Rows are numbered. After the first four, each row is followed by the numbers of the three nearest rows among all rows above it, by straight-line distance, nearest first.
0: [ 23   1  -5 -13   8   8   1  11  -4  -9  26   4  10   0  -3  12  15   9
   8   2  16   0  -3  -2   7 -15 -18  -4   1  -6  -1   4  16   1   2  12
  -6]
1: [-18  -5  -3  -4   0   5  20  10 -13   0   3  -6 -18   8  -4  14   6 -33
 -15   4 -15  12  -1  10   2  14   8   3  23  16   3  15 -10   6   9   8
  -2]
2: [-13   4   8   2  -6   1   5  -4  11  -5  -2  14 -16  -5 -18  -5  11 -17
  -4  14  -6  -1  -4   4  -4   5  10  -3   6   3   2   6  -5   1  -1   2
  10]
3: [ -2  -7   4   1  -4  11   4  11  -9   5   7  11  -9  -3   5   3  12   3
   5   7  -3   0 -11  -3  -8  15  -4  -2 -10  -8   1  21  -9   4   9   6
   6]
4: [  8   0  -6  -4   9 -12   4 -29  13  14  -8 -14  14  -4   9   5  -1  27
  14 -23   1 -14   0  -1   8   6   3  13 -15 -15  -4   7  -3  -7  11 -13
  -2] | 3 0 2
5: [ 17   2  16   4   8  10   8 -29  12  13 -15 -17   6  -7   9 -10   7  49
 -12  -6  -4  19   7   0   9  20  15  -7 -10  -2  -1  -2 -20 -13   5 -14
   2] | 4 3 2
6: [ 28  -4 -12  21  -3  21  11  -3  -6  -3   9   7 -10  -5  -4  -6  24 -19
  -5   9   1  21 -19  -9   4  10  10  -9   4   8   1   3  -7   4   3  16
  -6] | 3 2 1
7: [ 10   4   1   4 -12 -12   7   0   1 -16  13 -14  -1  15  -1   8  11 -59
   6  -3  -7  40 -14  -5   0   5 -20   0  33 -10  -4  25   0  25 -19  25
  -2] | 1 6 2
8: [ -8   7   8   5  12 -15   1  -6   5   8 -19  -4 -21   6  -5  -5 -10  27
  -9   2  -6  -7   9   5  10  27   9  14  -6 -12   8  12 -12 -21  -1  -8
   4] | 4 5 2
9: [ -1   4  -1   9  10   1   6 -36  10  -9 -20 -18 -15   1 -20  -5   6   0
 -18 -11 -15   5  -1   3  -6  12  16   6  -4   8 -15  -2 -19  -7  -8  -7
  -3] | 2 8 5
10: [  3  -5  14  11   4  14  19 -12   0  11  11   5   4  -1  -4   0  29  10
  -7   5   6   2 -24 -34  -3   7   7  -1  -8   9  -7   9  -6   4   5  21
   2] | 3 6 2
11: [ 16  -1   4  -6   3  11   4 -18   0   4  -9  13  12  -7  -7  -6  -5   8
  -6   6   8 -14   2  12   5 -15   7  13   3  -4   4  -9   0  -6 -12   8
  -1] | 2 0 4
12: [ -6   3   0   9   4  10   5  30  -5  -1   8 -15   0   4  -5   2   1 -39
  23  12  -6  15 -22 -20  -3  11 -13   2  21  -9  -9  13  14  11   9  14
  -3] | 7 3 1
13: [-10   6   3 -13 -16 -26   9  -4  15 -17 -23 -13 -18  20 -19 -14 -10 -26
  -6  -5 -20  14   3  33  -4  19   2  -2  22   4 -11  -1  -7  -6 -13 -13
  12] | 2 9 1
14: [ -4   2  -2  -8 -16   8  -5  16  -3  -5   4  19  -3  14   0  -5 -11  -7
   6  13  12   2   7   9  16  -2  -7 -16  -3  11  -6 -19  13   2   4   5
 -14] | 0 2 11
15: [  1   1  -5  15  -4  -3  21  -8  -3  -2   3   4  -2  12 -13  19  20 -36
  -8  -4   2   1  -3  19  -8  -4   9   9  11  -1  -9  12   0   5   1  35
  -5] | 1 2 6
16: [  9  18   7  -1   2  24   9 -23  -6  11   3  -8  -8  11  -5   4   3  12
  -5   4  -2  35  -8 -16   1  25   7  -3   8  -7   0   0 -13  -3  15  -4
  13] | 5 3 10
17: [  8   5   5   0   3  -4   4 -10  -6   5  13 -23   4   9   1   4   0 -17
   4  -8  -8  27  -6  -8  -6   2 -10   7  28 -10  -7  16  -3   7   7  -1
   1] | 12 16 7
18: [ -7 -10  -2  -4 -14  -8 -10  -1   6  -8   5   9   1  -3  -8 -16   9   8
  -8   2   7  -3  -1  -2  -2  -5  -3 -16 -11  16   2 -29  10  -5 -11   7
 -15] | 14 11 2
19: [-12   0  -4   3 -12   4   8  32   3 -19   8 -11  13  11   3  16  14  -8
  14   6   9   7  -5  -6 -12  13  -5   1  -5  11  -7  10   3  23  -9   6
   6] | 3 12 0
20: [ 33  13  -3  21  17  11  -3  -5 -24   1  16   1   7  -1  -3   6  14  -2
   2   6  21  21   3 -13   0 -11  -8 -10   8 -14 -10 -19   9  -2  -2  16
  -4] | 0 6 17
21: [ -9  -8  -7  14   1   4   2  23  -2  -1   0   4   8   9   8  -1  13   0
   8   5   9 -18 -12  -8   0   4 -13  -7  -1   9   2 -10   3  -1   4  15
  -3] | 3 19 14
22: [  1  10   6   7  -7  -9  -8 -14   4   3   8  -9  16  -6  18  -3 -11  25
  13  -2   1   9   3   0  15  29 -12 -11   0  -2 -12 -11   4  -6   8 -21
   0] | 4 5 16
23: [  9   7   3  -1   2 -12  19 -13  -6   8   6  -4  -4  12   0  14   1 -35
   9  -6   1  20  -5  -4  -1  -4 -13  20  31  -5  -2  16 -15  -1  -5  28
   3] | 17 15 7
24: [-25 -16  -6 -15 -12  -9 -10 -14  21 -36 -32   7 -12  -1 -14 -36 -15 -21
   3 -13 -16   7  32  57   6 -10   2 -17   3  12   6 -29   8   7  -2  -9
  -1] | 13 18 14
25: [ -8   3   0  -2  -2   0  -1  25  -3 -22   4  12  -9  10  -8   3 -14 -18
   4  10  -9   2   7   7   6   7 -12 -16  11  13  -7 -12   8  15  -3 -12
  10] | 14 2 19
26: [ -2  12   7 -11  -3  -5  -2  -4  14   5  -9  -8   4   0  14  -7  -7  27
   2   4  -9   2  -3 -13  -3  20 -14   7   0   5  -7  -1  -4  -4 -12 -13
   8] | 22 8 4
27: [ 15   4   4   0   3 -13  -4  -6  -3   2  -3 -12  12   6  12   4 -15   6
  11  -6 -16   4  -9  -6  -5  -1 -11   5   3  -2   2 -12   2  -3   0  -7
  -1] | 26 22 17
28: [-25  -7  -5  12  -7  -8   4  16   1 -16   5  -4 -13   8  -2  13  -1 -41
  11   1  -8   8  -6  10   4   5 -13  -3  18   7 -10  13   4  14  -6   6
   1] | 1 25 12
29: [ 28   4  -8   9  15  12   0 -23  -8  15  19 -13  24   7   0  -1  20 -11
  25 -14  16  29 -15 -23  -9  15  -2  -1   4  -9 -13  -9   0   8  18   8
   5] | 20 17 16
30: [-12   8  14  -1  -3  -9  -1  -5  25  -1 -16 -11  -5  21   8 -13 -16  22
 -18  -1  -6 -13  13   2  12  23   7   0  -5  -3  -5  -4  -6  -5  -1 -21
  13] | 8 26 22
31: [-31  -7   2  -2  -9   0  -7  40   7 -22   5   0  10  -1   3   9 -10 -20
  20  10  -1  -8   6  -8  -1   1 -15  -7   7   1   4  -2   6  11   6  -9
  -7] | 25 19 28
32: [ 34  14  -8  -3  -6 -13  -4 -12  -6   4  17 -10  20  -3   7   7  -4   1
  18 -17  -4  23  -5 -14  -5   0 -18  -1  -1 -19   5   2  -1  -2   3  -2
   5] | 27 17 29
33: [  9   3   6  -4   4  -9  18 -25  -8 -11  -2 -15 -11  14  -7   0  -8 -37
  -9  -4 -13  25  -5  11 -20 -14  -1  24  27  -4  -5  16  -8   5  -3   5
   3] | 23 17 15
34: [  7   6 -10   5 -19  -6   7  14   7   0  19 -20  13   2   0  15 -12 -36
  21  -7  -6  13   0 -11 -10  -9 -28   1   8   1   1   2  29   8  -2   2
  -3] | 12 17 28
35: [ 24  10  -5  -3   3   6   1  -4 -12   3  12  -8  -1  10  -1   6  -1 -13
   0  -1 -11  39  -9  -7   0  22  -3  10  25  11   2   6 -17   2   2   2
  14] | 17 16 23
36: [ 15   5   1   7   8  -1   3 -54  -8  21   4   1 -11  -9  -8  -2   5  -9
 -24  -1   2   4 -11   6  -5   0  21  18  10 -12   1   5 -14  -7   3   3
   8] | 9 11 16
37: [  0  -5   6  -2 -10  11  11  29 -10 -16  16   7   8   5   1  14   7 -27
  14   6  -7  23  -7  -5   7   2 -12 -13  23   4   1  16   8  10  -6  10
  -5] | 12 28 19
38: [ -1  -9   7  -9 -12   1  -5  14  10 -15   2 -14   2   4   9   1  -4   7
  17   9  -4   1   0   5  -5  15 -12  -1 -11 -11   6 -10   4  13   5 -19
   3] | 27 26 31
39: [ -6   4   1  -6  -3  -9  16  -3   6  -7 -16   6 -11  -1   0   1  -9   2
 -19  -1 -17  -9   2  -1   7  10   9  15   5  -6  -7   8  -3   1  11  -4
  19] | 2 8 30
40: [ 20  12  -6  -3   2  -3   6 -20  -7  12  12 -18  -3   0  -2  17  -5 -12
   1 -10   7   9 -14 -14 -13  -5 -15  12  15 -15   6  23  -3 -17   6  11
   6] | 17 23 32
41: [ -1   5  10  -7   6  -7   7  17  -1 -21   5  -1 -20  23 -11  -7   1 -39
   4  -9  -5   5 -11  20  -2 -14  13   0  29   2   0  28  -2  18  -5  12
   0] | 28 1 33
42: [ -1  -6  -1  -4   5   4  -3  16   0  -6  -2  15  -9  -6  -5 -14   8  -4
 -16   5   7 -33   6  33  -3 -36   9 -10  -9   5  -4 -16  -1   9  -7  12
 -21] | 18 11 14
43: [  6   3 -12  16   4 -11  10 -20   8  -5  12 -21  11  17  -3   1   0 -24
   8  -3   1  18 -24 -20 -16   7  -8  -1   1  -8 -19   9   2  -6  -2  13
  -6] | 17 40 29
44: [-20   7  -6 -13 -17 -14  -2  35  14 -22   0  -7 -15   3   2  10 -22 -24
  15   4  -7  10   2   6  12   5 -27   3   2  -1   9  -5   9  -2   5  -3
  14] | 31 25 28
45: [ 15  -4  -5   6   8  10 -16  -9   3   6   6 -11  11   2  11   1  -5  27
  18  -6   5  -2   2 -15   6  18  -9  -1  10 -12  -3  -5  -2  -7   1 -23
   6] | 22 27 26
46: [-11  -1   1 -15   3  -7  -6 -14  14 -14 -29   6 -24  -2  -7 -18  -8  12
  -5  -1 -14  -6  27  16  13  13  11 -10   0   0   3 -12 -11  -7  -2  -5
   3] | 30 8 39
47: [ 13   2  -3  -5   0 -10  -9   1  -6   9  25   3   5   6  -4   9  -6 -13
  13  -3   9  22   3   1   2  -6 -12  19   8 -13   7   8  -2  -5   0  -5
  14] | 32 17 40
48: [  3  19   2   2   7 -12  11 -29   2  16  -3 -17  -2   7   7  17  21   1
 -18  -9 -15  11 -14 -11 -14  13   5  16  13 -11 -12  26 -11   4  10  12
   6] | 17 40 36
49: [ 34  29   9   6  -1 -12  19 -46 -11  27   3 -12   3 -17   4   2   7  12
  -3  -9  -4  12 -15 -13 -15  21   7  20   1  -6   0  24 -21   2   3  13
   0] | 48 36 40
50: [ 21  11  -8  -1  -6  -6 -10 -29  -9   6   5 -13  16  -5   1  -2  -9   1
  27   2  10  29   5 -13 -13  -2 -17  -3  10 -10 -15   0  11  -9   5  -4
   2] | 32 27 17
51: [ 14  -6  12  -4  -2   2   4 -10   9  -5  -2  15  12  -7  -6   3  22 -10
  -5  -8  -1   8  -8   0  -7  -9   4  -1   0   7  -4  -2   4  -4  -6  19
 -10] | 11 2 18
52: [ -3  19 -14  -2   0 -20  12  -2   0  -1 -13 -21  -1   7  13  14  -3   8
  -7 -11  -2   3 -13   3   2  18  -1  18   3  -9   0  13  13   4   1 -14
  12] | 39 27 26
53: [ -4  14  -2   5   5  -8   5 -20   4  11 -12 -15  -6  -5   2   7  -7   7
   8 -12 -14  21 -20 -14   6  34   4   8   9 -16   6  21 -12 -10   3  -2
  25] | 52 16 48
54: [-23  -7 -10  -9  -2 -18  -7  23  18 -21 -10  10 -23   2   2   3  -8 -32
 -11  -1  19 -47 -10  40 -10 -54  -2  -2   3   4  15   7  16   8  -5  22
 -13] | 42 41 28
55: [  6  10  10   2  11   3   4 -31  -2  14 -13  -8   2  -8   9  -8  21  37
   3 -10  -9 -19  -1   5  -2  17  13  17 -13  -4  -2 -12   0 -12   6  -4
  -5] | 4 5 8
56: [  1   2   5 -13  12   1 -25 -16   0 -21 -12  14 -18  -2 -20 -24 -11 -12
 -16  -2 -17   6   3  17  15   5  16 -12  -6  13  -4 -20 -11   1  -1  -9
   1] | 46 2 9
57: [ 19   5  -8   4  -8   8  -2   1   1 -22  25   3  12  -5  -8   1   9 -19
   5  -7  24  -5  -6 -12 -12 -38  -5   8   2  -8   3   1   4   8   0  16
 -11] | 0 51 20
58: [-19  -1  -9  -6 -17   0   5  32   5 -22  -8 -18   0  14  10  15  -9 -44
   9  -2 -18   8   4  13   1   8 -17   8  25  -5   2  15   8   9  -9  -3
  12] | 28 44 31
59: [ -8   3   8  -5  16  -9  -3 -10  -3   6 -20  -7   0  -1  -3 -11 -11  17
  -6  -3 -21  -7   2   5   7  28  13   6  -1   4   2  10  -1   3   6 -14
  11] | 8 39 30
60: [ -5   1   5   0  -4  11  -2  30  -5  -7  16  -6   6  14   8  11 -14 -19
  17  -1   2   7   9  -7  -9  16 -24  -4  15   0  -1   7  17   3   2 -20
   0] | 31 25 37
61: [-10   6  -6  -2  -8   8   1  12   6  -4  -4   4   0   6  -7   2   6 -25
  11   9 -12   3   5   9  10  15   2   2   7   4   0   0  -3  11  -1 -11
   4] | 2 25 28
62: [ 19 -14   9   0  16  22  -9  -7   6  24  -4  25  -7 -17  -5 -21  -3  50
 -25  13  -1  -5  14   4  20  13  28  -3 -18  10   2 -24  -4  -7  15 -13
  -4] | 5 55 11
63: [-15   7   6   5   6   3  -1  11   6 -14 -16   6 -20   7 -23 -14  11 -11
 -19   5  -6  -1   5  17  15  10  24  -2  -2  26  -1  12  -8  10 -14   3
   4] | 2 61 56
64: [  3  -3  -7   0  -4  -8   2  13   1  -3  16 -20   6  -1  -3   7   4 -23
  20  -1  -2  16 -13  -2 -18 -16 -19   8   7 -12   2  12  10  11  -2   0
  -5] | 34 17 47
65: [  7   5  -3  11   7  -6  21 -26   9   1   4 -33  16  -8  16   4  19   0
  15   8  -3  10 -19 -37 -11  19   4   0   0  -1 -30   2 -16  -9  -3   6
  -5] | 43 10 48
66: [ 10   2  -6   2   8  -9   3  -9   9   9  -9  -5  27   6  22   0   4  39
   6  -7  -1 -12   4  -5  -9   0   3  -5 -16  -6  12 -16  -2 -11  -2 -24
   4] | 4 45 27
67: [ -3   3 -11   5  -3  -5   1  15  -1 -10  14  -8   8  11   9  13  -8 -29
  15  -9   0   0   5  -5   0   5 -17  -8   1   4  -8   3  13   6   3   5
  -2] | 34 60 28
68: [-28  -9  -2   1  -6  -5   5  13   0 -18  -5   7  -6  -2  -3  -3 -11 -24
   0  -9 -18   0   2  26   1  -4 -12   5  11   6  -1 -11   1  11 -14 -11
   1] | 25 28 61
69: [ 22  14  -7   8   3 -25  10 -24   1   0  14 -28   1  19  -6  19  17 -25
   2 -16  -2  36 -13 -15 -15  -9 -25  20  19 -22 -14  25 -15   7 -11  17
  -6] | 23 17 43
70: [ 18  12   4   5   4 -11  -4  -9  -2  -1   5  -1   7   0   1  -2  -8 -11
 -12  -8  -1  18 -12  -6 -15 -18   2  27   5  -7  -3  12   7   3  -4   3
   8] | 47 17 40
71: [ 19   6  -3   6  11   4  11 -20 -14  12  24   2  -2 -10  -4  10  32   8
 -11  -7   5  -7 -16   8   5 -12  18   4 -11   0  -6   6  -5 -12   1  25
  -9] | 51 10 36
72: [-14   7  -8   5  -6 -16   9   3   9 -21   1 -16  -7  10   0  -5  -8 -29
  26  -7 -15  11  -5  16   5  18  -7  -6   5  -3   6  15   6  -3  -7   2
  -2] | 28 67 61
73: [ 19   5  -7  -6 -11  -6  -1   3   3  -6  20 -15  14   1  17   6  14 -12
  24  -5  -3  26  -3 -15  -8   4 -23   1  13 -19   3   5   0   0  -5  -5
   3] | 32 64 17
74: [ 11   6   6  14   5  19  17 -12  -5  12  14   2  -1   3 -10   4  23   1
 -14   5  -3   5 -17 -22  -1  14   7  10  -9  -4   1  13  -5   3   5  18
  -4] | 10 6 3
75: [ -5   9   7 -20  -9 -17   6   4  -2  -7 -10  -1 -10   5  -4   1 -12  -3
 -15  -2  -8  -3   5   6   4   9   5   5  -6 -10 -11  10 -10  -9   0 -11
  24] | 39 59 30
76: [ 14  10   5   5   4   4  11 -18  -9   9   9 -15 -17   2  -9   6  -8 -10
  -7 -18 -16  27 -11  -4   3  15  -3   9  12 -10   4  19 -22  -2  -6   1
   8] | 35 17 53
77: [-24  -5   8 -10  16 -10  23 -16  18   4 -23  -7  -6   2  -9  -8   6  26
 -21 -14 -11 -17  13  -3   2  23  20  10 -14  25   1  10  -4  -7   1   5
   4] | 59 8 39
78: [ 18  10  -5  -4  -8 -12  -1  -2   1   0  27  -8   6  -7   4   8   3 -28
  16  -5   3  16 -15  -7  -9   3 -23   4  20 -14  -8   9  -7   4   7  -1
  15] | 73 17 47
79: [  9   0  -5   8  22  -8  24 -30  -9   3   7  -1  -9   0  -9   3  24 -16
 -22   0  -5   8 -21   3 -11 -16  13  17  10  -2   3  17 -13  -9   3  22
   4] | 36 71 15
80: [  1  -9  -5  -6   3   4   5  -4   2 -12   6  -2  13  -3   2  -5  18 -42
  10  -4   5  14 -10   2  -7 -15 -11   1  10   4  -4 -10   1   0 -13   4
  -4] | 51 64 67
81: [ -5   5  -6   4 -11  -1   2   0  -4 -27  18  -4  -1  24  -9  -8  10 -63
  16  -2  -2  13 -20  21 -13 -12  -8 -10  13   9 -22   1   6   8  -8  21
   1] | 80 28 41
82: [  1 -10   6   4   0  11  -7  15   1 -16  -3  15   5  -7  -6   3  13 -19
  -8  17  -5 -10   2   0  10  -4  16  -5 -10  15  -3  -9  -7  16 -14  17
   1] | 2 51 61
83: [ 35  14  -1   9   5  18   0 -45   0   0   9  -4  28   2  -7 -10  18  -2
   3  -7  -3  31   1 -22   1  23  11   3  -7   3   2  -7 -15  -7  -5  17
   3] | 29 16 74
84: [ 25 -10  14   7   2  14   9  13 -25   8  24  10  11   6   2   7  18  -8
 -10  13   0  20 -10 -20   2   4  -3   5  12   0  -1  15  -3  10  10  17
   2] | 74 6 3
85: [  4  10 -12   2  -4 -26   0 -12   4 -20   4 -24   9  12   7   9 -10 -32
  26 -16  -1  13 -10   3 -21 -16 -27  11  23 -12   6  -2  14  -2 -12  -5
  -9] | 64 34 73
86: [-17 -14  -4   5   1 -10   2   5   0 -17 -14   3 -19  19 -21  -2   2 -48
  -1  -5 -11  10   6  20   6   1  14 -24  11  12  -4  10   5   6  -6  24
  -6] | 28 41 1
87: [  8   0  10   3  17   1  -4 -25   2  12   3  -3 -13  -2  -9   1   8   6
 -30   2  -5  12  -3 -12  12  14  22   6  13  -8  -2  20 -29   7   2   7
  18] | 36 76 48
88: [-17  -6   2   2  -8 -17  -1  20   8 -27  -7 -13   0   3   4 -16  -5 -22
  14  -1  -7  -6   2   8   0  11 -15 -10   6   1 -10  11  15  10  -3   0
  -7] | 72 28 67
89: [  5   0 -15  12  -1  -6   2 -11   8 -20   5 -15   9   7   2  -8  -1 -36
   7  -7  -3  -2  -9  17  -6 -30 -23   9   3  -2   4  -9   9   5 -10  -6
 -13] | 80 85 64
90: [ 23  -2   3   9  -4   2   0   3  -8  -1  28 -13   3   4  12  14   5 -17
  21   1   7  23 -17 -29 -12  17 -19   0   4 -12  -7  -1  -4  -3   9  10
   3] | 73 78 32
91: [-16  -1  -2   1  -1  -6  16 -17   8  23   4  -7  21 -13   4   2  13  27
  16  -1 -13   9   1  -8   3  23 -15   1   5  -2  -7   2 -17 -10  -1 -14
   3] | 26 22 45
92: [ 10   0  -4   5  -5  -1  -2 -25  -3   9  11 -10  10   0  10  -3  13   3
   5   8  -2 -14 -12 -13  -7 -11   7   1   5   3 -11  -2  -3  -1  -4   8
   2] | 27 51 11
93: [ 11  10 -19  10   3   0   8 -11   0   2  16   3   7  -2  -9   3  24 -19
   5  -4  11   3 -13  -3 -12 -15   2  -3   5   3  -1   8   8  -5  11  37
  -4] | 15 51 57
94: [ -8  -2  -5 -11 -12  -3  -6  12   2 -21   9  -1  -1   6  -4   0   1 -22
   4   9   0   2   6   1   5   5   0 -21  -2   3   8   5   7  -3  -2  -6
  -3] | 61 25 67
95: [  8  12 -18  -1 -14  -6   0  10   4   7   1 -26  18  -2   9   1 -18  -8
  19 -17  -8  31   2  -6  -4  39 -24  -4   9 -13  -3   5   4   5  -4 -17
  10] | 73 32 60
96: [-22   3   9   9 -14  -9   0  22   5 -19   9 -10  19  14  -7   7   9 -21
  17   5   1   6 -11  -3  -8   8 -25  -4  -4  14 -10  -1   4  -6 -14  11
  -7] | 19 67 88
97: [-16  -1   7  -3   7  -5  11   7   6  -4 -26   2 -16  10  -7 -13   4 -15
 -12  -3 -14  10  11   7  17  12   2  -5  14  -7  -5  23  -7   2   3   3
  12] | 39 2 75
